Here is a tiny trained network, its code and every weight. The questions are about switching its units off for an input and a target symbol, where a switched-off unit gives its printed mean instead of its output.

import numpy as np


def w(rows, s, z=0):
    codes = np.array(rows[::2]) - 128.0
    scale = np.full(codes.shape[1], s)
    scale[-1] = z or s
    return codes * scale


def f(y):
    return y / 2 * (1 + np.tanh(0.7978845608 * (y + 0.044715 * y**3)))


def softmax(a):
    e = np.exp(a - a.max(-1, keepdims=True))
    return e / e.sum(-1, keepdims=True)


def log_softmax(a):
    a = a - a.max(-1, keepdims=True)
    return a - np.log(np.exp(a).sum(-1, keepdims=True))


def net(x, mask):
    ids = ['αβδμσφω'.index(c) for c in x.split()]
    T = len(ids)
    res = E[ids] + P[:T]
    u = 0
    for l in range(2):
        r = res
        for j in range(3):
            rows = slice(3 * j, 3 * j + 3)
            q, k, v = (r @ M[l][rows].T for M in (Q, K, V))
            z = softmax(np.where(np.tri(T) > 0, q @ k.T / 3**0.5, -1e9)) @ v
            o = O[l][rows]
            res = res + np.where(mask[u + j], z, o[:, -1]) @ o[:, :-1]
        u += 3
        y = f(res @ A[l][:, :-1].T + A[l][:, -1])
        res = res + np.where(mask[u : u + 16], y, B[l][:, -1]) @ B[l][:, :-1]
        u += 16
    return log_softmax(res[-1] @ U[:, :-1].T + U[:, -1])


Q, K, V, O, A, B = {}, {}, {}, {}, {}, {}
E = w([
[90,8,157,196,134,104],'α',
[89,179,173,128,87,193],'β',
[188,205,88,78,135,121],'δ',
[176,78,91,203,132,161],'μ',
[76,143,55,145,155,163],'σ',
[189,126,142,181,172,59],'φ',
[97,110,189,71,87,85],'ω',
],0.015)
P = w([
[133,161,32,191,3,45],'0',
[218,159,181,135,181,160],'1',
[175,169,178,147,186,165],'2',
[150,155,174,140,195,166],'3',
[132,148,169,130,215,156],'4',
[118,131,167,123,201,157],'5',
[103,105,158,116,205,153],'6',
[93,75,149,103,198,152],'7',
[84,51,133,78,197,145],'8',
[74,43,132,70,196,136],'9',
],0.0055)
Q[0] = w([
[54,74,149,155,125,122],'0.h1',
[79,139,169,122,117,240],'0.h1',
[81,80,165,153,139,204],'0.h1',
[135,123,168,136,145,145],'0.h2',
[92,106,126,103,92,133],'0.h2',
[60,105,117,114,104,121],'0.h2',
[164,125,107,200,254,139],'0.h3',
[74,124,89,190,167,173],'0.h3',
[84,168,109,132,61,203],'0.h3',
],0.008)
K[0] = w([
[144,182,154,58,208,128],'0.h1',
[85,104,96,51,152,180],'0.h1',
[82,145,164,25,158,167],'0.h1',
[122,119,157,89,107,86],'0.h2',
[149,95,149,132,121,163],'0.h2',
[169,86,146,167,124,156],'0.h2',
[199,126,54,170,254,137],'0.h3',
[126,213,75,136,140,187],'0.h3',
[100,158,119,149,51,149],'0.h3',
],0.0079)
V[0] = w([
[43,118,119,70,73,105],'0.h1',
[84,127,42,96,68,202],'0.h1',
[136,45,137,151,102,194],'0.h1',
[159,94,91,115,168,111],'0.h2',
[107,148,79,126,36,73],'0.h2',
[149,200,98,77,54,146],'0.h2',
[121,106,183,125,141,3],'0.h3',
[177,56,8,146,138,23],'0.h3',
[151,104,59,134,96,127],'0.h3',
],0.0057)
O[0] = w([
[134,166,72,92,76,173,128],'0.h1',
[177,201,80,107,184,205,24],'0.h1',
[173,108,59,232,150,133,133],'0.h1',
[99,150,152,140,166,91,83],'0.h2',
[198,170,86,215,53,70,145],'0.h2',
[254,96,95,143,133,90,5],'0.h2',
[129,123,207,127,40,30,253],'0.h3',
[139,231,78,237,53,30,115],'0.h3',
[131,186,74,175,97,156,66],'0.h3',
],0.0048,0.00061)
A[0] = w([
[21,199,202,91,114,182,207],'0.n1',
[136,82,205,71,156,105,164],'0.n2',
[116,116,171,155,210,184,174],'0.n3',
[107,170,138,77,158,177,82],'0.n4',
[138,131,160,142,107,69,112],'0.n5',
[244,254,94,113,128,88,188],'0.n6',
[104,96,123,137,55,97,209],'0.n7',
[193,63,87,145,179,135,150],'0.n8',
[83,124,5,178,142,177,173],'0.n9',
[61,59,158,158,133,139,161],'0.n10',
[36,69,151,181,127,164,91],'0.n11',
[95,147,49,103,177,202,130],'0.n12',
[200,82,123,229,149,67,250],'0.n13',
[190,205,149,102,103,103,152],'0.n14',
[124,85,227,56,137,68,47],'0.n15',
[87,229,186,136,59,171,169],'0.n16',
],0.0078,0.0021)
B[0] = w([
[185,113,116,117,150,213,249],'0.n1',
[65,138,94,145,225,148,235],'0.n2',
[166,78,128,75,160,85,200],'0.n3',
[155,77,130,100,135,135,161],'0.n4',
[94,93,108,151,143,117,160],'0.n5',
[172,209,17,48,116,111,220],'0.n6',
[77,125,190,132,77,67,177],'0.n7',
[211,195,145,154,120,94,164],'0.n8',
[89,197,213,171,179,199,227],'0.n9',
[111,131,142,66,147,69,219],'0.n10',
[168,145,150,35,138,42,207],'0.n11',
[35,120,165,87,143,168,208],'0.n12',
[177,74,118,226,132,56,232],'0.n13',
[128,178,71,81,122,140,165],'0.n14',
[2,182,116,143,205,212,253],'0.n15',
[224,129,127,103,37,203,170],'0.n16',
],0.0069,0.0048)
Q[1] = w([
[135,116,81,73,95,72],'1.h1',
[97,164,131,176,100,74],'1.h1',
[29,181,85,146,164,142],'1.h1',
[133,80,226,185,152,170],'1.h2',
[151,164,94,172,110,89],'1.h2',
[1,200,98,157,137,180],'1.h2',
[158,174,143,152,143,98],'1.h3',
[106,204,97,174,109,184],'1.h3',
[232,107,92,89,83,86],'1.h3',
],0.0072)
K[1] = w([
[98,81,104,49,197,111],'1.h1',
[150,122,103,126,167,51],'1.h1',
[71,148,79,139,68,96],'1.h1',
[53,84,158,179,101,169],'1.h2',
[145,145,114,155,190,100],'1.h2',
[100,174,80,158,2,85],'1.h2',
[97,135,137,127,187,96],'1.h3',
[112,209,41,105,139,139],'1.h3',
[198,74,142,118,173,78],'1.h3',
],0.0083)
V[1] = w([
[2,122,143,52,15,57],'1.h1',
[231,98,91,138,70,86],'1.h1',
[65,105,121,30,117,133],'1.h1',
[69,130,225,147,39,163],'1.h2',
[193,245,34,62,84,182],'1.h2',
[121,116,113,74,39,62],'1.h2',
[188,93,192,49,103,225],'1.h3',
[79,212,68,142,250,151],'1.h3',
[205,108,119,115,9,153],'1.h3',
],0.0053)
O[1] = w([
[172,157,237,70,181,64,106],'1.h1',
[104,64,81,84,197,42,193],'1.h1',
[175,170,200,194,173,100,62],'1.h1',
[175,83,219,113,66,207,77],'1.h2',
[81,185,179,210,169,122,254],'1.h2',
[152,140,210,76,205,60,159],'1.h2',
[153,14,134,118,229,140,83],'1.h3',
[133,95,156,120,24,87,200],'1.h3',
[128,123,178,145,218,253,96],'1.h3',
],0.0054,0.0085)
A[1] = w([
[101,129,172,156,97,172,123],'1.n1',
[119,80,178,109,156,166,158],'1.n2',
[108,75,92,139,104,138,116],'1.n3',
[100,104,84,141,94,136,140],'1.n4',
[160,149,118,168,127,127,125],'1.n5',
[109,198,131,122,132,133,4],'1.n6',
[117,73,83,123,112,164,16],'1.n7',
[59,136,161,89,138,123,174],'1.n8',
[84,168,97,151,100,121,228],'1.n9',
[254,145,105,140,53,138,153],'1.n10',
[126,173,97,104,138,140,162],'1.n11',
[106,103,166,208,128,102,44],'1.n12',
[110,128,136,180,158,126,126],'1.n13',
[158,101,116,153,65,96,192],'1.n14',
[165,102,162,57,81,175,142],'1.n15',
[103,120,164,100,120,179,142],'1.n16',
],0.011,0.0035)
B[1] = w([
[142,162,90,128,85,92,162],'1.n1',
[171,118,118,126,117,78,213],'1.n2',
[133,103,166,104,137,160,166],'1.n3',
[136,127,183,134,134,158,172],'1.n4',
[171,133,134,117,126,142,160],'1.n5',
[116,67,140,107,98,107,186],'1.n6',
[108,128,171,108,153,163,162],'1.n7',
[152,186,121,150,118,133,247],'1.n8',
[105,85,165,119,112,149,224],'1.n9',
[151,248,78,126,174,165,170],'1.n10',
[112,98,133,97,133,140,176],'1.n11',
[104,79,91,96,154,103,159],'1.n12',
[150,126,102,169,115,110,166],'1.n13',
[159,109,144,144,123,119,174],'1.n14',
[104,79,125,188,162,85,178],'1.n15',
[149,117,106,150,76,104,197],'1.n16',
],0.011,0.014)
U = w([
[138,8,153,135,102,95,172],'α',
[190,191,29,209,130,118,140],'β',
[78,131,121,168,186,139,4],'δ',
[92,102,180,103,146,173,154],'μ',
[94,141,140,153,53,134,50],'σ',
[125,184,44,21,157,155,206],'φ',
[166,167,255,132,137,135,131],'ω',
],0.0072,0.0028)

Each question gives the input, a string of symbols that net reads in full, and the target symbol t.
The units are the heads (3 rows each of Q, K, V and O) and the neurons (one row each of A and B). Each row of codes is followed by its name. A weight is (code - 128) times the scale printed after its matrix; where a second scale follows, it is the last column's (O, A, B and U).
mask holds one flag per unit, layer by layer, with each layer's heads first. A switched-off unit (its flag False) gives its mean, the last column of its rows in O or B, instead of its output. The means were averaged over made-up inputs and are rounded, as every weight is.
A unit's drop is (log p(t) with every unit on - log p(t) with that unit switched off) / (log p(t) with every unit on - log p(t) with every unit switched off).
The circuit of an input: a set's keep is (log p(t) with only the set's units on - log p(t) with every unit switched off) / (log p(t) with every unit on - log p(t) with every unit switched off). Starting from the 12 units with the biggest drops (on a tie, the unit counted first), units are removed one at a time, each time the one whose removal leaves the highest keep (on an exact tie, the one counted first), for as long as the keep stays at least 0.8.
circuit, biggest first: the units of the circuit, biggest drop first
k most important neurons: the k neurons with the biggest drops, biggest first
k most important neurons of layer l: the k neurons of layer l with the biggest drops, biggest first
which heads matter: for each layer, one digit per head in row order, 1 if its drop is at least 0.15 and else 0, layers parted by /
drop when u is switched off: that unit's drop, to one decimal
input δ ω ω ω ω β δ, target ω: circuit, biggest first -> 1.h1, 0.h3
input α δ δ ω δ α ω, target α: circuit, biggest first -> 1.h2, 0.n6, 1.n10
input β σ δ σ β σ μ φ, target β: which heads matter -> 001 / 000
input δ ω μ α ω σ ω δ, target ω: circuit, biggest first -> 1.h1, 0.n15, 0.n13
input σ δ α β ω φ, target β: 2 most important neurons -> 1.n10, 0.n13
input β ω δ ω ω σ, target β: which heads matter -> 100 / 011
input α ω φ α ω σ β α, target ω: circuit, biggest first -> 0.n11, 1.h1, 0.h2
input φ δ μ μ ω ω ω σ, target φ: which heads matter -> 101 / 110
input α δ δ ω ω φ β ω β σ, target α: 3 most important neurons of layer 0 -> 0.n9, 0.n7, 0.n6
input β α ω, target β: most important neuron -> 0.n15
input σ δ σ ω σ φ ω φ ω μ, target β: 4 most important neurons -> 1.n10, 0.n15, 0.n8, 0.n2
input ω σ β ω ω φ α ω, target ω: 2 most important neurons of layer 0 -> 0.n15, 0.n7
input δ σ μ σ α μ, target μ: 2 most important neurons of layer 1 -> 1.n3, 1.n7
input ω σ ω β δ σ μ ω σ, target ω: which heads matter -> 000 / 100
input α α α ω β σ δ ω, target α: 2 most important neurons -> 1.n15, 0.n7
input μ μ δ ω ω σ μ β ω ω, target μ: which heads matter -> 001 / 100
input ω σ α β, target β: which heads matter -> 000 / 100
input δ σ δ δ σ, target δ: which heads matter -> 010 / 010
input φ ω ω β α β ω μ, target β: which heads matter -> 000 / 010
input α β σ β β β β σ, target α: most important neuron -> 1.n15
input β ω δ φ α δ ω φ, target α: 4 most important neurons of layer 1 -> 1.n8, 1.n14, 1.n12, 1.n3
input σ ω μ ω, target σ: 3 most important neurons -> 0.n15, 0.n9, 1.n1
input σ φ φ, target α: which heads matter -> 100 / 100
input μ σ μ δ δ σ ω, target μ: 3 most important neurons of layer 0 -> 0.n15, 0.n13, 0.n9
input α φ ω α ω δ α, target ω: 4 most important neurons -> 0.n11, 0.n10, 0.n7, 0.n9
input μ σ ω σ μ, target μ: most important neuron -> 0.n9
input σ β δ, target φ: drop when 1.n11 is switched off -> 0.1
input δ δ σ ω φ σ, target δ: drop when 0.n6 is switched off -> 0.4
